Below is a small trained network, with its code and all its weights. Each question gives an input and a class and asks what happens when units are switched off, that is, made to give their printed mean instead of their output.

import numpy as np


def w(rows, s, z=0):
    codes = np.array(rows[::2]) - 128.0
    scale = np.full(codes.shape[1], s)
    scale[-1] = z or s
    return codes * scale


def norm(h):
    return h / np.sqrt((h * h).mean(-1, keepdims=True) + 1e-5)


def f(y):
    return np.maximum(y, 0)


def log_softmax(a):
    a = a - a.max(-1, keepdims=True)
    return a - np.log(np.exp(a).sum(-1, keepdims=True))


def net(x, mask):
    res = np.array(x, float).reshape(1, 4) / 4 @ E
    u = 0
    for l in range(2):
        y = f(norm(res) @ A[l][:, :-1].T + A[l][:, -1])
        res = res + np.where(mask[u : u + 5], y, B[l][:, -1]) @ B[l][:, :-1]
        u += 5
    return log_softmax(norm(res)[-1] @ U[:, :-1].T + U[:, -1])


A, B = {}, {}
E = w([
[78,129,95,117,139,30,135,91,108,133,120,208],'x0',
[30,133,44,26,78,121,143,194,46,190,168,32],'x1',
[124,171,228,188,132,128,59,151,117,184,84,129],'x2',
[79,86,150,252,17,89,160,160,161,135,202,123],'x3',
],0.0029)
A[0] = w([
[117,183,104,87,176,203,55,103,92,98,67,133,64],'L0N1',
[75,192,254,208,188,53,101,170,58,242,59,72,39],'L0N2',
[59,132,160,107,114,17,65,94,71,138,147,216,1],'L0N3',
[56,91,170,200,45,131,117,114,140,189,176,120,20],'L0N4',
[107,150,50,102,109,132,132,153,108,79,150,103,98],'L0N5',
],0.0045,0.0037)
B[0] = w([
[105,69,220,135,76,80,143,166,94,132,195,139,223],'L0N1',
[127,71,26,90,204,149,222,66,189,102,200,81,254],'L0N2',
[172,255,141,94,42,114,184,130,28,188,29,112,192],'L0N3',
[120,38,164,85,89,144,71,186,47,126,183,155,211],'L0N4',
[199,137,153,194,164,86,73,13,178,137,154,158,197],'L0N5',
],0.0053,0.0039)
A[1] = w([
[190,141,152,134,94,252,118,183,144,146,128,4,52],'L1N1',
[13,186,40,90,140,110,50,177,115,211,171,16,61],'L1N2',
[136,142,172,40,254,173,107,158,88,174,103,106,4],'L1N3',
[93,108,142,11,211,105,85,153,93,89,73,127,37],'L1N4',
[126,135,141,57,218,164,124,165,131,117,37,132,3],'L1N5',
],0.0046,0.0028)
B[1] = w([
[96,233,72,80,112,34,193,93,48,195,45,142,225],'L1N1',
[196,154,200,195,214,194,82,108,231,53,49,200,255],'L1N2',
[74,42,59,184,62,115,92,160,158,112,175,130,216],'L1N3',
[62,141,152,204,32,157,119,225,128,152,149,76,214],'L1N4',
[2,128,61,179,73,117,134,152,145,164,193,106,155],'L1N5',
],0.0063,0.0031)
U = w([
[28,13,187,235,34,122,66,246,60,118,228,112,54],'0',
[229,179,227,234,240,198,41,83,231,21,16,229,12],'1',
[80,252,73,87,93,54,228,93,31,199,2,133,169],'2',
[101,54,27,90,223,142,239,29,206,77,211,39,252],'3',
[214,82,209,48,181,124,151,71,31,140,186,89,136],'4',
],0.0067,0.0026)

Each question gives the input, the list of numbers given to net, and the class t.
The units are the neurons (one row each of A and B). Each row of codes is followed by its name. A weight is (code - 128) times the scale printed after its matrix; where a second scale follows, it is the last column's (A, B and U).
mask holds one flag per neuron, layer by layer. A switched-off neuron (its flag False) gives its mean, the last column of its row in B, instead of its output. The means were averaged over made-up inputs and are rounded, as every weight is.
A unit's drop is (log p(t) with every unit on - log p(t) with that unit switched off) / (log p(t) with every unit on - log p(t) with every unit switched off).
The circuit of an input: a set's keep is (log p(t) with only the set's units on - log p(t) with every unit switched off) / (log p(t) with every unit on - log p(t) with every unit switched off). Starting from all 10 units, units are removed one at a time, each time the one whose removal leaves the highest keep (on an exact tie, the one counted first), for as long as the keep stays at least 0.8.
circuit, biggest first: the units of the circuit, biggest drop first
top k neurons: the k neurons with the biggest drops, biggest first
top k neurons in layer l: the k neurons of layer l with the biggest drops, biggest first
drop when u is switched off: that unit's drop, to one decimal
input [-7,0,7,-7], class 0: circuit, biggest first -> (L1N3)
input [0,8,-5,-8], class 0: top 3 neurons -> (L1N4; L1N3; L0N2)
input [3,3,3,-4], class 0: top 2 neurons in layer 1 -> (L1N4; L1N1)
input [4,0,-5,-7], class 0: circuit, biggest first -> (L1N4; L0N2)
input [6,8,-6,1], class 1: circuit, biggest first -> (L1N2; L0N2)
input [-6,1,3,-5], class 2: top 2 neurons -> (L1N1; L0N4)
input [0,-2,0,-2], class 4: top 4 neurons -> (L0N1; L1N2; L1N4; L1N3)
input [8,-6,8,3], class 2: top 2 neurons in layer 0 -> (L0N3; L0N5)
input [3,3,2,3], class 4: top 3 neurons in layer 1 -> (L1N1; L1N4; L1N3)
input [7,-5,6,6], class 2: top 4 neurons -> (L0N3; L1N2; L1N3; L0N1)
input [-6,6,6,-6], class 0: top 3 neurons -> (L1N3; L1N4; L0N3)
input [0,7,1,5], class 1: top 2 neurons -> (L1N2; L0N1)
input [0,8,-6,2], class 1: top 2 neurons -> (L1N2; L0N2)
input [5,-2,6,3], class 3: top 2 neurons -> (L0N2; L1N1)
input [-2,-5,7,6], class 3: circuit, biggest first -> (L0N2)
input [3,-6,8,-5], class 3: top 2 neurons -> (L0N2; L1N2)
input [-8,-1,-7,-3], class 2: top 2 neurons -> (L1N1; L0N2)
input [-8,-2,-5,-3], class 2: top 2 neurons -> (L1N1; L0N2)
input [-5,5,-1,4], class 1: top 3 neurons -> (L1N2; L0N1; L0N3)
input [8,-1,8,6], class 2: top neuron -> (L0N3)
input [0,-5,7,-2], class 3: circuit, biggest first -> (L0N2; L1N2)
input [-7,-3,-6,-4], class 2: top 2 neurons -> (L1N1; L0N2)
input [7,-5,3,0], class 2: drop when L0N3 is switched off -> 0.7
input [0,-2,4,1], class 3: drop when L0N2 is switched off -> 0.5
input [-3,1,6,3], class 3: drop when L0N2 is switched off -> 1.1
input [6,6,6,0], class 1: drop when L1N5 is switched off -> 0.0
input [-6,-2,1,-2], class 2: circuit, biggest first -> (L1N1)
